Below is a small trained network, with its code and all its weights. Each question gives an input and a target symbol and asks what happens when units are switched off, that is, made to give their printed mean instead of their output.

import numpy as np


def w(rows, s, z=0):
    codes = np.array(rows[::2]) - 128.0
    scale = np.full(codes.shape[1], s)
    scale[-1] = z or s
    return codes * scale


def f(y):
    return y / 2 * (1 + np.tanh(0.7978845608 * (y + 0.044715 * y**3)))


def softmax(a):
    e = np.exp(a - a.max(-1, keepdims=True))
    return e / e.sum(-1, keepdims=True)


def log_softmax(a):
    a = a - a.max(-1, keepdims=True)
    return a - np.log(np.exp(a).sum(-1, keepdims=True))


def net(x, mask):
    ids = ['αγεηθλξπσψ'.index(c) for c in x.split()]
    T = len(ids)
    res = E[ids] + P[:T]
    u = 0
    for l in range(2):
        q, k, v = (res @ M[l].T for M in (Q, K, V))
        z = softmax(np.where(np.tri(T) > 0, q @ k.T / 2**0.5, -1e9)) @ v
        res = res + np.where(mask[u], z, O[l][:, -1]) @ O[l][:, :-1]
        u += 1
        y = f(res @ A[l][:, :-1].T + A[l][:, -1])
        res = res + np.where(mask[u : u + 12], y, B[l][:, -1]) @ B[l][:, :-1]
        u += 12
    return log_softmax(res[-1] @ U[:, :-1].T + U[:, -1])


Q, K, V, O, A, B = {}, {}, {}, {}, {}, {}
E = w([
[123,123,129,159,145],'α',
[48,115,121,133,176],'γ',
[101,119,119,173,144],'ε',
[137,125,128,143,161],'η',
[93,123,129,142,182],'θ',
[132,127,134,157,155],'λ',
[150,82,149,63,248],'ξ',
[136,160,57,58,94],'π',
[227,59,133,133,83],'σ',
[131,213,124,219,90],'ψ',
],0.016)
P = w([
[2,71,200,128,129],'0',
[178,215,174,151,129],'1',
[163,190,142,152,116],'2',
[149,163,121,152,119],'3',
[143,142,101,144,120],'4',
[140,133,83,144,123],'5',
[132,128,69,137,126],'6',
[133,113,56,137,136],'7',
[140,109,43,127,137],'8',
[141,105,34,130,139],'9',
],0.0075)
Q[0] = w([
[151,187,254,108,76],'0.h0',
[128,158,85,165,88],'0.h0',
],0.0063)
K[0] = w([
[117,111,254,145,95],'0.h0',
[96,137,74,173,89],'0.h0',
],0.0076)
V[0] = w([
[64,216,121,136,230],'0.h0',
[160,254,95,212,44],'0.h0',
],0.0079)
O[0] = w([
[234,128,186,43,141,7],'0.h0',
[254,144,82,162,193,222],'0.h0',
],0.0082,0.0018)
A[0] = w([
[150,170,114,231,41,240],'0.n0',
[175,164,107,201,156,52],'0.n1',
[98,156,74,53,86,209],'0.n2',
[145,125,108,155,143,99],'0.n3',
[222,57,197,103,200,138],'0.n4',
[201,160,50,149,131,95],'0.n5',
[6,193,78,191,194,253],'0.n6',
[44,136,120,195,247,164],'0.n7',
[169,112,234,158,9,177],'0.n8',
[88,43,54,179,29,176],'0.n9',
[106,139,244,190,98,190],'0.n10',
[2,55,185,84,14,57],'0.n11',
],0.0076,0.0046)
B[0] = w([
[50,73,106,90,195,254],'0.n0',
[67,95,90,164,89,162],'0.n1',
[194,154,96,69,62,161],'0.n2',
[123,96,118,148,123,139],'0.n3',
[85,226,168,204,183,165],'0.n4',
[146,105,72,160,103,205],'0.n5',
[163,253,179,123,160,213],'0.n6',
[228,148,175,172,137,173],'0.n7',
[134,182,177,171,238,171],'0.n8',
[201,3,124,71,128,216],'0.n9',
[38,92,179,217,184,152],'0.n10',
[182,212,101,172,140,159],'0.n11',
],0.0081,0.0078)
Q[1] = w([
[62,79,230,164,62],'1.h0',
[98,120,180,167,3],'1.h0',
],0.0045)
K[1] = w([
[112,2,188,147,149],'1.h0',
[99,67,168,145,203],'1.h0',
],0.0055)
V[1] = w([
[153,173,24,2,29],'1.h0',
[94,114,212,181,176],'1.h0',
],0.0061)
O[1] = w([
[51,31,157,209,1,87],'1.h0',
[165,225,70,95,182,2],'1.h0',
],0.0062,0.0007)
A[1] = w([
[227,95,174,156,147,128],'1.n0',
[150,116,174,88,112,206],'1.n1',
[65,38,173,107,52,173],'1.n2',
[78,154,161,124,210,124],'1.n3',
[114,237,254,134,114,141],'1.n4',
[86,24,17,116,96,194],'1.n5',
[85,183,150,195,206,118],'1.n6',
[205,174,100,55,198,108],'1.n7',
[110,82,224,101,176,133],'1.n8',
[117,95,211,204,189,254],'1.n9',
[164,163,134,44,204,106],'1.n10',
[93,165,195,223,192,115],'1.n11',
],0.0078,0.0066)
B[1] = w([
[70,244,180,98,74,173],'1.n0',
[206,209,105,77,160,144],'1.n1',
[50,240,44,113,197,219],'1.n2',
[129,132,140,64,3,187],'1.n3',
[175,76,27,194,223,178],'1.n4',
[207,125,226,165,165,242],'1.n5',
[132,103,202,64,61,206],'1.n6',
[37,84,117,224,123,247],'1.n7',
[103,154,45,45,196,145],'1.n8',
[161,168,73,84,101,220],'1.n9',
[65,117,108,205,54,226],'1.n10',
[133,87,225,65,95,190],'1.n11',
],0.0062,0.015)
U = w([
[59,189,141,145,108,143],'α',
[99,126,8,147,109,136],'γ',
[110,119,92,154,205,44],'ε',
[155,33,162,169,87,192],'η',
[185,179,142,104,137,165],'θ',
[104,104,144,114,119,26],'λ',
[161,138,156,109,122,152],'ξ',
[133,141,108,60,148,215],'π',
[108,109,142,119,120,4],'σ',
[106,102,150,113,119,47],'ψ',
],0.012,0.0046)

Each question gives the input, a string of symbols that net reads in full, and the target symbol t.
The units are the heads (2 rows each of Q, K, V and O) and the neurons (one row each of A and B). Each row of codes is followed by its name. A weight is (code - 128) times the scale printed after its matrix; where a second scale follows, it is the last column's (O, A, B and U).
mask holds one flag per unit, layer by layer, with each layer's heads first. A switched-off unit (its flag False) gives its mean, the last column of its rows in O or B, instead of its output. The means were averaged over made-up inputs and are rounded, as every weight is.
A unit's drop is (log p(t) with every unit on - log p(t) with that unit switched off) / (log p(t) with every unit on - log p(t) with every unit switched off).
The circuit of an input: a set's keep is (log p(t) with only the set's units on - log p(t) with every unit switched off) / (log p(t) with every unit on - log p(t) with every unit switched off). Starting from the 12 units with the biggest drops (on a tie, the unit counted first), units are removed one at a time, each time the one whose removal leaves the highest keep (on an exact tie, the one counted first), for as long as the keep stays at least 0.8.
units of the circuit, in order: the units of the circuit, biggest drop first
most important unit: the unit with the biggest drop
top k neurons: the k neurons with the biggest drops, biggest first
k most important neurons of layer l: the k neurons of layer l with the biggest drops, biggest first
input γ α π, target θ: most important unit -> 0.n11
input σ π ξ, target π: top 4 neurons -> (1.n8 1.n7 1.n5 1.n10)
input ξ ε ξ σ σ, target γ: units of the circuit, in order -> (1.n5 1.n11)
input ε π σ σ π π α ψ ψ ε, target η: units of the circuit, in order -> (0.h0 1.h0 0.n7)
input σ ψ σ ψ, target γ: units of the circuit, in order -> (0.h0 1.n5)
input ψ α π σ σ λ, target η: top 2 neurons -> (1.n2 0.n2)
input ξ σ α σ σ θ θ γ π ε, target θ: units of the circuit, in order -> (1.n7 1.n10)
input σ σ ξ ξ σ σ π ψ, target η: 4 most important neurons of layer 0 -> (0.n0 0.n2 0.n1 0.n7)
input π ψ α ψ λ γ, target θ: units of the circuit, in order -> (1.n7 0.n7)
input α σ π α ξ σ γ γ λ σ, target θ: units of the circuit, in order -> (1.n7 1.n10)
input σ σ α π α ψ σ α, target η: top 2 neurons -> (0.n2 1.n8)
input α σ σ ξ η σ, target ε: 3 most important neurons of layer 1 -> (1.n6 1.n3 1.n11)
input σ ε α σ ξ σ ξ, target γ: 3 most important neurons of layer 1 -> (1.n4 1.n5 1.n10)
input π ψ σ λ, target η: top 2 neurons -> (0.n2 0.n9)
input π σ ψ ξ ψ σ ε θ ψ η, target η: units of the circuit, in order -> (1.n2)
input ψ ψ π σ ψ ψ α ε, target η: top 3 neurons -> (1.n2 0.n5 0.n0)
input ψ σ σ π σ γ, target θ: top 2 neurons -> (0.n7 1.n7)
input σ ψ γ σ ψ η θ λ γ π, target θ: 2 most important neurons of layer 0 -> (0.n2 0.n6)
input θ α π π π ψ ψ, target η: 2 most important neurons of layer 1 -> (1.n5 1.n0)
input π π α λ σ ψ ε π, target η: 2 most important neurons of layer 1 -> (1.n5 1.n9)
